Below is a small trained network, with its code and all its weights. Each question gives an input and a class and asks what happens when units are switched off, that is, made to give their printed mean instead of their output.

import numpy as np


def w(rows, s, z=0):
    codes = np.array(rows[::2]) - 128.0
    scale = np.full(codes.shape[1], s)
    scale[-1] = z or s
    return codes * scale


def norm(h):
    return h / np.sqrt((h * h).mean(-1, keepdims=True) + 1e-5)


def f(y):
    return np.maximum(y, 0)


def log_softmax(a):
    a = a - a.max(-1, keepdims=True)
    return a - np.log(np.exp(a).sum(-1, keepdims=True))


def net(x, mask):
    res = np.array(x, float).reshape(1, 5) / 4 @ E
    u = 0
    for l in range(2):
        y = f(norm(res) @ A[l][:, :-1].T + A[l][:, -1])
        res = res + np.where(mask[u : u + 11], y, B[l][:, -1]) @ B[l][:, :-1]
        u += 11
    return log_softmax(norm(res)[-1] @ U[:, :-1].T + U[:, -1])


A, B = {}, {}
E = w([
[218,118,112,252,59,117,30,138],'x0',
[113,205,148,118,126,172,164,30],'x1',
[180,53,140,155,159,162,219,86],'x2',
[166,178,122,101,40,48,133,130],'x3',
[136,109,133,205,13,207,123,84],'x4',
],0.0011)
A[0] = w([
[120,207,71,105,107,75,51,157,128],'0.n1',
[100,86,148,113,174,125,127,170,37],'0.n2',
[53,122,110,85,78,138,128,159,4],'0.n3',
[150,56,152,195,162,217,149,125,37],'0.n4',
[208,60,77,155,148,79,171,153,70],'0.n5',
[65,100,88,76,65,149,195,144,74],'0.n6',
[49,91,113,56,161,158,204,124,127],'0.n7',
[184,133,103,199,90,123,110,86,19],'0.n8',
[120,169,120,93,250,144,173,70,95],'0.n9',
[144,165,183,141,77,157,173,57,119],'0.n10',
[88,90,93,90,40,138,193,150,104],'0.n11',
],0.0023,0.0014)
B[0] = w([
[91,123,121,115,135,169,207,60,233],'0.n1',
[157,131,114,157,115,133,88,119,160],'0.n2',
[117,116,194,118,157,165,156,97,151],'0.n3',
[146,155,91,69,108,47,193,104,196],'0.n4',
[79,179,165,141,121,189,101,111,182],'0.n5',
[120,139,205,103,176,153,154,93,180],'0.n6',
[124,156,223,107,164,134,65,157,255],'0.n7',
[77,109,156,112,185,149,117,151,192],'0.n8',
[71,144,254,83,147,185,127,123,240],'0.n9',
[129,125,32,137,104,91,110,144,214],'0.n10',
[130,155,177,110,171,133,148,102,178],'0.n11',
],0.003,0.0017)
A[1] = w([
[162,80,152,107,213,114,152,142,102],'1.n1',
[140,183,179,155,66,163,144,45,28],'1.n2',
[123,100,118,97,181,122,161,140,132],'1.n3',
[110,137,84,67,151,18,66,229,2],'1.n4',
[20,197,60,115,92,180,77,78,103],'1.n5',
[97,116,144,84,115,142,151,144,2],'1.n6',
[168,128,122,155,77,152,218,73,11],'1.n7',
[126,203,126,19,80,5,98,144,245],'1.n8',
[158,73,120,167,135,106,58,204,148],'1.n9',
[165,102,149,180,104,122,15,176,62],'1.n10',
[132,129,127,124,133,127,130,127,72],'1.n11',
],0.0025,0.00073)
B[1] = w([
[86,213,132,125,65,125,85,170,202],'1.n1',
[153,86,50,163,135,74,95,189,239],'1.n2',
[115,186,139,127,87,117,90,164,186],'1.n3',
[222,24,51,181,79,135,215,16,187],'1.n4',
[118,171,170,138,154,103,40,236,236],'1.n5',
[121,137,159,119,158,142,129,142,167],'1.n6',
[171,63,77,117,155,89,160,115,196],'1.n7',
[165,1,131,143,179,204,212,73,253],'1.n8',
[96,209,96,135,84,108,76,140,201],'1.n9',
[66,215,105,110,125,117,67,159,217],'1.n10',
[129,123,129,125,129,123,128,130,128],'1.n11',
],0.0027,0.0018)
U = w([
[186,61,78,141,115,115,197,82,71],'0',
[73,152,253,45,193,171,147,125,255],'1',
[118,184,96,172,95,110,14,172,87],'2',
],0.0082,0.00089)

Each question gives the input, the list of numbers given to net, and the class t.
The units are the neurons (one row each of A and B). Each row of codes is followed by its name. A weight is (code - 128) times the scale printed after its matrix; where a second scale follows, it is the last column's (A, B and U).
mask holds one flag per neuron, layer by layer. A switched-off neuron (its flag False) gives its mean, the last column of its row in B, instead of its output. The means were averaged over made-up inputs and are rounded, as every weight is.
A unit's drop is (log p(t) with every unit on - log p(t) with that unit switched off) / (log p(t) with every unit on - log p(t) with every unit switched off).
The circuit of an input: a set's keep is (log p(t) with only the set's units on - log p(t) with every unit switched off) / (log p(t) with every unit on - log p(t) with every unit switched off). Starting from the 12 units with the biggest drops (on a tie, the unit counted first), units are removed one at a time, each time the one whose removal leaves the highest keep (on an exact tie, the one counted first), for as long as the keep stays at least 0.8.
units of the circuit, in order: the units of the circuit, biggest drop first
unit that matters most: the unit with the biggest drop
k most important neurons: the k neurons with the biggest drops, biggest first
top k neurons in layer l: the k neurons of layer l with the biggest drops, biggest first
drop when u is switched off: that unit's drop, to one decimal
input [4,-1,1,-8,4], class 0: units of the circuit, in order : [0.n7; 0.n4]
input [1,8,0,3,-2], class 0: units of the circuit, in order : [1.n8; 1.n2; 0.n10]
input [-2,-3,-5,3,-2], class 0: unit that matters most : 0.n9
input [-1,-8,-8,7,7], class 0: units of the circuit, in order : [1.n8; 1.n4]
input [5,6,2,-1,-4], class 2: top 4 neurons in layer 0 : [0.n7; 0.n10; 0.n6; 0.n11]
input [-6,7,7,8,8], class 0: 3 most important neurons : [0.n10; 1.n2; 1.n7]
input [-2,-7,-5,4,4], class 1: 4 most important neurons : [0.n1; 0.n3; 0.n10; 0.n4]
input [0,0,-4,-8,4], class 2: units of the circuit, in order : [0.n9; 1.n8]
input [6,1,5,0,-6], class 2: top 2 neurons in layer 0 : [0.n9; 0.n1]
input [-5,7,-4,-2,8], class 2: top 2 neurons in layer 0 : [0.n10; 0.n1]
input [1,-5,-5,7,4], class 0: drop when 1.n8 is switched off : 0.6
input [-1,-4,4,7,-7], class 0: drop when 1.n4 is switched off : 0.5
input [0,-6,1,-5,-6], class 2: drop when 1.n9 is switched off : 0.2
input [-4,5,3,6,8], class 0: most important neuron : [1.n7]
